Below are the code and all the weights of a small trained network. Each question names an input and a class and asks about switching units off, where a switched-off unit gives its printed mean instead of its output.

import numpy as np


def w(rows, s, z=0):
    codes = np.array(rows[::2]) - 128.0
    scale = np.full(codes.shape[1], s)
    scale[-1] = z or s
    return codes * scale


def f(y):
    return y / 2 * (1 + np.tanh(0.7978845608 * (y + 0.044715 * y**3)))


def log_softmax(a):
    a = a - a.max(-1, keepdims=True)
    return a - np.log(np.exp(a).sum(-1, keepdims=True))


def net(x, mask):
    res = np.array(x, float).reshape(1, 4) / 4 @ E
    y = f(res @ A[0][:, :-1].T + A[0][:, -1])
    res = res + np.where(mask, y, B[0][:, -1]) @ B[0][:, :-1]
    return log_softmax(res[-1] @ U[:, :-1].T + U[:, -1])


A, B = {}, {}
E = w([
[131,135,106,135,142,120,125,153,138,115],'x0',
[215,210,59,166,84,216,57,7,219,191],'x1',
[60,218,99,26,92,68,48,188,96,158],'x2',
[216,2,204,56,42,174,56,189,232,47],'x3',
],0.0049)
A[0] = w([
[209,167,100,122,127,122,99,105,205,156,100],'n0',
[187,70,151,212,184,191,219,56,183,104,147],'n1',
[204,189,68,100,63,168,21,18,193,201,91],'n2',
[87,189,149,163,169,96,200,173,23,148,110],'n3',
[203,210,71,112,162,202,87,18,178,194,35],'n4',
[254,49,186,24,85,170,62,189,230,86,60],'n5',
[223,155,50,200,56,226,77,57,199,163,106],'n6',
[195,66,132,48,45,135,47,189,190,29,154],'n7',
[50,9,208,121,174,89,188,206,62,65,137],'n8',
[181,55,202,68,81,171,52,157,221,50,6],'n9',
],0.0043,0.002)
B[0] = w([
[145,130,157,136,132,159,178,132,102,1,165],'n0',
[201,169,192,183,94,194,87,234,199,183,200],'n1',
[191,218,232,85,174,57,170,189,49,5,247],'n2',
[107,244,171,117,165,32,174,95,160,126,191],'n3',
[185,178,160,6,225,99,205,49,153,39,212],'n4',
[68,135,92,179,245,60,205,39,213,187,252],'n5',
[241,153,228,73,199,88,116,218,82,116,251],'n6',
[159,167,133,201,190,21,132,106,182,174,247],'n7',
[219,178,189,72,197,55,93,146,66,110,231],'n8',
[4,86,55,180,199,63,175,54,203,145,216],'n9',
],0.0043)
U = w([
[223,117,252,66,193,85,164,175,75,75,126],'0',
[70,144,83,192,221,81,210,18,203,196,124],'1',
[197,138,232,173,98,158,83,233,152,221,248],'2',
[162,115,133,165,104,125,101,128,126,92,248],'3',
[91,55,77,184,47,229,83,154,110,179,4],'4',
],0.004,0.0025)

Each question gives the input, the list of numbers given to net, and the class t.
The units are the neurons (one row each of A and B). Each row of codes is followed by its name. A weight is (code - 128) times the scale printed after its matrix; where a second scale follows, it is the last column's (A, B and U).
mask holds one flag per neuron, in row order. A switched-off neuron (its flag False) gives its mean, the last column of its row in B, instead of its output. The means were averaged over made-up inputs and are rounded, as every weight is.
A unit's drop is (log p(t) with every unit on - log p(t) with that unit switched off) / (log p(t) with every unit on - log p(t) with every unit switched off).
The circuit of an input: a set's keep is (log p(t) with only the set's units on - log p(t) with every unit switched off) / (log p(t) with every unit on - log p(t) with every unit switched off). Starting from all 10 units, units are removed one at a time, each time the one whose removal leaves the highest keep (on an exact tie, the one counted first), for as long as the keep stays at least 0.8.
units of the circuit, in order: the units of the circuit, biggest drop first
unit that matters most: the unit with the biggest drop
top k neurons: the k neurons with the biggest drops, biggest first
drop when u is switched off: that unit's drop, to one decimal
input [4,1,4,6], class 1: top 2 neurons : [n5; n9]
input [-5,1,-3,8], class 1: units of the circuit, in order : [n5; n9]
input [0,7,-5,5], class 0: unit that matters most : n6
input [7,4,-6,7], class 1: top 4 neurons : [n5; n9; n7; n8]
input [-6,8,3,-1], class 0: top 3 neurons : [n2; n4; n6]
input [6,8,4,3], class 0: top 2 neurons : [n2; n6]
input [-3,8,8,-4], class 0: top 2 neurons : [n2; n4]
input [-3,6,-7,8], class 1: top 4 neurons : [n5; n9; n7; n8]
input [6,3,-1,8], class 1: top 3 neurons : [n5; n9; n7]
input [-3,-4,-7,-4], class 2: drop when n5 is switched off : 0.2
input [2,-1,-2,4], class 1: drop when n6 is switched off : 0.2
input [-3,8,8,7], class 0: drop when n6 is switched off : 0.5
